Here is a tiny trained network, its code and every weight. The questions are about switching its units off for an input and a target symbol, where a switched-off unit gives its printed mean instead of its output.

import numpy as np


def w(rows, s, z=0):
    codes = np.array(rows[::2]) - 128.0
    scale = np.full(codes.shape[1], s)
    scale[-1] = z or s
    return codes * scale


def f(y):
    return y / 2 * (1 + np.tanh(0.7978845608 * (y + 0.044715 * y**3)))


def softmax(a):
    e = np.exp(a - a.max(-1, keepdims=True))
    return e / e.sum(-1, keepdims=True)


def log_softmax(a):
    a = a - a.max(-1, keepdims=True)
    return a - np.log(np.exp(a).sum(-1, keepdims=True))


def net(x, mask):
    ids = ['βεηλμξπστφψω'.index(c) for c in x.split()]
    T = len(ids)
    res = E[ids] + P[:T]
    r = res
    for j in range(3):
        rows = slice(3 * j, 3 * j + 3)
        q, k, v = (r @ M[0][rows].T for M in (Q, K, V))
        z = softmax(np.where(np.tri(T) > 0, q @ k.T / 3**0.5, -1e9)) @ v
        o = O[0][rows]
        res = res + np.where(mask[j], z, o[:, -1]) @ o[:, :-1]
    y = f(res @ A[0][:, :-1].T + A[0][:, -1])
    res = res + np.where(mask[3:11], y, B[0][:, -1]) @ B[0][:, :-1]
    return log_softmax(res[-1] @ U[:, :-1].T + U[:, -1])


Q, K, V, O, A, B = {}, {}, {}, {}, {}, {}
E = w([
[122,98,158,86],'β',
[158,149,114,113],'ε',
[138,66,184,92],'η',
[144,130,102,134],'λ',
[149,140,119,114],'μ',
[181,82,156,160],'ξ',
[59,63,141,73],'π',
[142,138,131,102],'σ',
[149,118,118,177],'τ',
[77,3,83,149],'φ',
[153,211,210,34],'ψ',
[65,166,23,88],'ω',
],0.012)
P = w([
[65,196,49,245],'0',
[133,61,236,74],'1',
[128,75,204,62],'2',
[204,130,164,97],'3',
[132,1,189,55],'4',
[183,82,152,84],'5',
[184,66,170,56],'6',
[161,35,155,27],'7',
[182,66,114,63],'8',
[197,79,138,41],'9',
[140,66,87,68],'10',
[112,65,60,85],'11',
[137,10,156,14],'12',
[158,83,105,83],'13',
],0.0056)
Q[0] = w([
[142,17,99,125],'h0',
[152,177,121,90],'h0',
[98,135,189,52],'h0',
[95,179,130,89],'h1',
[56,79,152,200],'h1',
[103,163,88,218],'h1',
[118,220,185,193],'h2',
[194,160,129,241],'h2',
[99,155,105,2],'h2',
],0.0092)
K[0] = w([
[72,116,11,146],'h0',
[196,63,95,123],'h0',
[145,139,134,122],'h0',
[92,114,171,211],'h1',
[141,138,202,51],'h1',
[167,53,204,91],'h1',
[209,160,163,5],'h2',
[183,138,170,2],'h2',
[38,106,89,188],'h2',
],0.0091)
V[0] = w([
[89,195,153,93],'h0',
[211,104,188,156],'h0',
[168,156,145,143],'h0',
[5,73,86,108],'h1',
[149,214,157,112],'h1',
[33,203,80,67],'h1',
[63,83,92,24],'h2',
[127,170,49,186],'h2',
[172,136,188,86],'h2',
],0.011)
O[0] = w([
[57,244,28,24,98],'h0',
[48,226,235,192,100],'h0',
[63,208,136,59,76],'h0',
[239,70,102,46,217],'h1',
[26,139,59,196,72],'h1',
[55,210,2,45,151],'h1',
[139,31,103,66,254],'h2',
[255,73,118,240,124],'h2',
[67,36,80,139,44],'h2',
],0.0067,0.0049)
A[0] = w([
[94,176,230,89,182],'n0',
[110,78,136,122,34],'n1',
[234,220,197,44,143],'n2',
[126,144,148,79,35],'n3',
[120,57,68,72,2],'n4',
[161,204,135,100,112],'n5',
[160,224,175,30,140],'n6',
[126,30,173,2,146],'n7',
],0.0061,0.006)
B[0] = w([
[65,174,133,209,150],'n0',
[210,26,163,43,125],'n1',
[102,45,96,161,185],'n2',
[198,13,3,62,123],'n3',
[146,153,126,124,145],'n4',
[212,108,66,129,132],'n5',
[67,28,79,183,163],'n6',
[56,204,114,175,250],'n7',
],0.007,0.014)
U = w([
[114,150,141,61,40],'β',
[142,165,93,180,3],'ε',
[44,173,89,96,132],'η',
[183,155,176,134,64],'λ',
[202,157,35,55,60],'μ',
[88,137,208,154,75],'ξ',
[95,132,173,27,179],'π',
[117,190,139,131,83],'σ',
[117,167,200,208,102],'τ',
[227,2,183,93,192],'φ',
[33,100,88,196,187],'ψ',
[153,115,52,2,193],'ω',
],0.006,0.0049)

Each question gives the input, a string of symbols that net reads in full, and the target symbol t.
The units are the heads (3 rows each of Q, K, V and O) and the neurons (one row each of A and B). Each row of codes is followed by its name. A weight is (code - 128) times the scale printed after its matrix; where a second scale follows, it is the last column's (O, A, B and U).
mask holds one flag per unit, heads first, then neurons. A switched-off unit (its flag False) gives its mean, the last column of its rows in O or B, instead of its output. The means were averaged over made-up inputs and are rounded, as every weight is.
A unit's drop is (log p(t) with every unit on - log p(t) with that unit switched off) / (log p(t) with every unit on - log p(t) with every unit switched off).
The circuit of an input: a set's keep is (log p(t) with only the set's units on - log p(t) with every unit switched off) / (log p(t) with every unit on - log p(t) with every unit switched off). Starting from all 11 units, units are removed one at a time, each time the one whose removal leaves the highest keep (on an exact tie, the one counted first), for as long as the keep stays at least 0.8.
circuit, biggest first: the units of the circuit, biggest drop first
k most important neurons: the k neurons with the biggest drops, biggest first
which heads matter: for each layer, one digit per head in row order, 1 if its drop is at least 0.15 and else 0, layers parted by /
input ω φ λ φ ε ε τ σ φ τ μ φ β τ, target φ: circuit, biggest first	[h1; n7]
input ψ π π π, target η: circuit, biggest first	[h2; n7; h1]
input φ ψ μ β ξ ω σ ε β ψ ψ, target φ: circuit, biggest first	[h1; n2]
input ψ ψ μ, target η: circuit, biggest first	[h0; h1]
input ω φ ψ, target ω: which heads matter	010
input φ τ β τ φ π φ ψ π β σ σ, target φ: circuit, biggest first	[h1; h0]
input φ φ ψ, target φ: circuit, biggest first	[h1]
input φ ω ω ω β ε, target ω: which heads matter	110
input ε ξ τ τ, target τ: circuit, biggest first	[h1; h0]
input ψ ε η, target ψ: which heads matter	001
input φ μ φ ψ, target ψ: 4 most important neurons	[n6; n2; n0; n7]
input φ ψ ε φ ω φ φ η ψ β π μ μ, target φ: 2 most important neurons	[n2; n0]
input φ μ ψ β φ ε φ η ψ β μ φ, target φ: circuit, biggest first	[h0; h2]
input φ ψ φ μ π β, target φ: circuit, biggest first	[h1; h2]
input ψ φ ψ φ ψ φ τ φ φ σ ω ω φ, target ω: circuit, biggest first	[h0; h2; h1]
input ω ψ ξ η, target ω: circuit, biggest first	[h1]
input φ ψ π φ φ τ π φ φ ω σ ω η π, target φ: 2 most important neurons	[n0; n2]
input ψ π η, target η: circuit, biggest first	[h2; h1; h0]
input ψ ψ ω ω φ ω ψ μ ψ ω τ, target ω: which heads matter	100
input φ ξ β ψ ψ η φ φ φ μ η φ ω ω, target φ: circuit, biggest first	[h1; h2; h0]
input ψ φ ω φ, target ω: which heads matter	110
input φ ψ τ β π ξ η φ, target φ: which heads matter	101
input φ η β, target φ: which heads matter	011
input ω ω ξ, target ω: which heads matter	110
input φ φ ψ π φ φ φ ψ ω φ η ω λ, target φ: which heads matter	111
